Below are the code and all the weights of a small trained network. Each question names an input and a target symbol and asks about switching units off, where a switched-off unit gives its printed mean instead of its output.

import numpy as np


def w(rows, s, z=0):
    codes = np.array(rows[::2]) - 128.0
    scale = np.full(codes.shape[1], s)
    scale[-1] = z or s
    return codes * scale


def norm(h):
    return h / np.sqrt((h * h).mean(-1, keepdims=True) + 1e-5)


def softmax(a):
    e = np.exp(a - a.max(-1, keepdims=True))
    return e / e.sum(-1, keepdims=True)


def log_softmax(a):
    a = a - a.max(-1, keepdims=True)
    return a - np.log(np.exp(a).sum(-1, keepdims=True))


def net(x, mask):
    ids = ['ΓΔΘΛΨβε'.index(c) for c in x.split()]
    T = len(ids)
    res = E[ids] + P[:T]
    u = 0
    for l in range(3):
        r = norm(res)
        for j in range(3):
            rows = slice(2 * j, 2 * j + 2)
            q, k, v = (r @ M[l][rows].T for M in (Q, K, V))
            z = softmax(np.where(np.tri(T) > 0, q @ k.T / 2**0.5, -1e9)) @ v
            o = O[l][rows]
            res = res + np.where(mask[u + j], z, o[:, -1]) @ o[:, :-1]
        u += 3
    return log_softmax(norm(res)[-1] @ U[:, :-1].T + U[:, -1])


Q, K, V, O = {}, {}, {}, {}
E = w([
[58,91,121,96,178],'Γ',
[104,84,133,122,106],'Δ',
[68,149,116,41,71],'Θ',
[133,7,122,60,113],'Λ',
[91,128,71,91,61],'Ψ',
[170,181,118,6,111],'β',
[81,124,212,69,107],'ε',
],0.022)
P = w([
[45,64,107,43,150],'0',
[152,60,145,135,85],'1',
[45,47,99,4,145],'2',
[104,118,123,138,171],'3',
[148,100,141,173,89],'4',
[91,117,111,64,146],'5',
[126,141,128,162,172],'6',
[154,131,138,192,89],'7',
[115,145,111,86,143],'8',
[136,156,133,180,173],'9',
[164,160,138,202,104],'10',
[130,183,120,103,141],'11',
],0.024)
Q[0] = w([
[148,70,120,183,171],'L0H0',
[171,107,151,161,35],'L0H0',
[164,82,232,164,49],'L0H1',
[203,129,190,123,93],'L0H1',
[170,117,183,119,114],'L0H2',
[142,79,251,211,144],'L0H2',
],0.022)
K[0] = w([
[179,15,86,161,187],'L0H0',
[101,65,49,93,68],'L0H0',
[87,4,89,76,125],'L0H1',
[153,50,126,43,98],'L0H1',
[192,64,132,104,120],'L0H2',
[122,3,97,53,117],'L0H2',
],0.019)
V[0] = w([
[89,195,249,97,71],'L0H0',
[61,106,194,110,122],'L0H0',
[74,107,80,214,77],'L0H1',
[128,208,86,194,98],'L0H1',
[192,129,24,105,123],'L0H2',
[151,176,244,72,94],'L0H2',
],0.012)
O[0] = w([
[63,79,153,2,50,197],'L0H0',
[36,114,131,142,60,254],'L0H0',
[45,80,60,188,72,161],'L0H1',
[105,126,53,140,174,1],'L0H1',
[148,206,47,138,103,123],'L0H2',
[122,181,196,153,86,103],'L0H2',
],0.012,0.0078)
Q[1] = w([
[125,191,232,184,124],'L1H0',
[189,101,186,161,98],'L1H0',
[156,110,226,143,90],'L1H1',
[112,74,154,251,125],'L1H1',
[171,74,178,172,113],'L1H2',
[119,172,156,85,163],'L1H2',
],0.02)
K[1] = w([
[170,206,153,244,129],'L1H0',
[194,93,160,164,168],'L1H0',
[187,100,233,218,22],'L1H1',
[158,147,142,221,184],'L1H1',
[192,76,229,207,138],'L1H2',
[87,62,140,3,89],'L1H2',
],0.014)
V[1] = w([
[224,127,116,164,86],'L1H0',
[162,147,77,160,123],'L1H0',
[180,138,116,251,153],'L1H1',
[192,47,88,107,101],'L1H1',
[59,191,111,158,220],'L1H2',
[40,132,146,52,193],'L1H2',
],0.012)
O[1] = w([
[2,71,10,136,61,42],'L1H0',
[114,60,77,111,23,24],'L1H0',
[73,71,219,27,95,1],'L1H1',
[67,163,21,50,29,199],'L1H1',
[81,44,170,130,61,7],'L1H2',
[9,101,90,161,130,179],'L1H2',
],0.0078,0.0069)
Q[2] = w([
[116,250,137,179,56],'L2H0',
[105,196,158,148,106],'L2H0',
[76,133,211,73,71],'L2H1',
[143,116,147,89,153],'L2H1',
[186,155,90,17,88],'L2H2',
[43,123,74,193,173],'L2H2',
],0.017)
K[2] = w([
[192,119,144,152,53],'L2H0',
[201,112,151,95,106],'L2H0',
[49,169,137,68,117],'L2H1',
[135,121,124,107,153],'L2H1',
[130,167,152,45,96],'L2H2',
[223,106,119,254,119],'L2H2',
],0.018)
V[2] = w([
[156,59,148,112,84],'L2H0',
[254,162,138,214,100],'L2H0',
[69,183,170,83,138],'L2H1',
[75,90,76,17,217],'L2H1',
[206,150,146,155,89],'L2H2',
[166,79,137,219,131],'L2H2',
],0.0091)
O[2] = w([
[173,64,133,93,133,137],'L2H0',
[165,121,183,117,197,82],'L2H0',
[250,148,103,144,63,247],'L2H1',
[195,84,149,203,100,231],'L2H1',
[112,107,65,164,86,68],'L2H2',
[84,174,86,173,73,2],'L2H2',
],0.011,0.0055)
U = w([
[117,101,162,173,187,207],'Γ',
[104,121,142,218,86,71],'Δ',
[126,209,124,149,69,3],'Θ',
[163,2,95,126,167,127],'Λ',
[117,94,23,110,123,228],'Ψ',
[161,153,97,91,199,200],'β',
[56,116,177,52,112,77],'ε',
],0.0099,0.0036)

Each question gives the input, a string of symbols that net reads in full, and the target symbol t.
The units are the heads (2 rows each of Q, K, V and O). Each row of codes is followed by its name. A weight is (code - 128) times the scale printed after its matrix; where a second scale follows, it is the last column's (O and U).
mask holds one flag per head, layer by layer. A switched-off head (its flag False) gives its mean, the last column of its rows in O, instead of its output. The means were averaged over made-up inputs and are rounded, as every weight is.
A unit's drop is (log p(t) with every unit on - log p(t) with that unit switched off) / (log p(t) with every unit on - log p(t) with every unit switched off).
The circuit of an input: a set's keep is (log p(t) with only the set's units on - log p(t) with every unit switched off) / (log p(t) with every unit on - log p(t) with every unit switched off). Starting from all 9 units, units are removed one at a time, each time the one whose removal leaves the highest keep (on an exact tie, the one counted first), for as long as the keep stays at least 0.8.
circuit, biggest first: the units of the circuit, biggest drop first
unit that matters most: the unit with the biggest drop
which heads matter: for each layer, one digit per head in row order, 1 if its drop is at least 0.15 and else 0, layers parted by /
drop when u is switched off: that unit's drop, to one decimal
input β Γ Ψ, target β: circuit, biggest first -> [L0H1, L1H1, L1H0]
input Ψ Ψ Θ Λ Ψ Δ, target Ψ: circuit, biggest first -> [L0H1]
input Ψ Λ Δ Γ Λ Ψ β Δ Γ, target β: which heads matter -> 000 / 000 / 100
input Θ ε Ψ Δ Ψ, target Λ: circuit, biggest first -> [L0H0, L1H1, L2H0]
input Ψ Λ ε Θ Ψ Δ Ψ Θ Θ, target Ψ: which heads matter -> 010 / 010 / 000
input β Λ Ψ Δ Ψ Γ β Δ Δ Ψ, target Ψ: which heads matter -> 011 / 000 / 000
input Ψ Ψ Ψ Δ, target Δ: circuit, biggest first -> [L1H1, L2H2]
input Δ Λ Θ, target β: circuit, biggest first -> [L1H0, L1H1]
input Ψ ε Δ Ψ ε Λ ε Ψ β, target ε: which heads matter -> 101 / 000 / 000
input Ψ Ψ Θ ε ε Λ Ψ Ψ ε Ψ, target Ψ: which heads matter -> 000 / 000 / 000
input Ψ Γ Ψ Ψ Λ Γ Γ Λ Γ ε Δ, target Λ: which heads matter -> 100 / 111 / 100
input Δ Θ β, target β: circuit, biggest first -> [L1H1, L1H0]
input Δ β ε Ψ Θ β Γ β Γ, target β: which heads matter -> 110 / 000 / 000
input Λ Ψ Δ Ψ Ψ Δ, target Ψ: unit that matters most -> L0H2
input Ψ ε Ψ Ψ Ψ Ψ Ψ Ψ Θ, target Ψ: which heads matter -> 010 / 000 / 000
input Ψ ε Λ ε Λ Ψ Ψ β Λ, target β: which heads matter -> 011 / 010 / 000
input Λ Δ Ψ Δ, target Δ: which heads matter -> 101 / 011 / 001
input Δ ε Δ Θ, target Θ: which heads matter -> 100 / 111 / 011
input Ψ ε β Λ Λ Ψ Θ Ψ ε Δ Δ, target Λ: drop when L1H0 is switched off -> 0.3
input Θ Δ ε Θ, target Θ: drop when L2H0 is switched off -> -0.2
input Δ Ψ β Δ Ψ Λ Ψ Ψ, target β: drop when L0H0 is switched off -> 0.1
input ε β Θ Δ Λ Γ, target Θ: unit that matters most -> L1H2
input Ψ Ψ Ψ ε Ψ, target Γ: drop when L0H0 is switched off -> 0.2
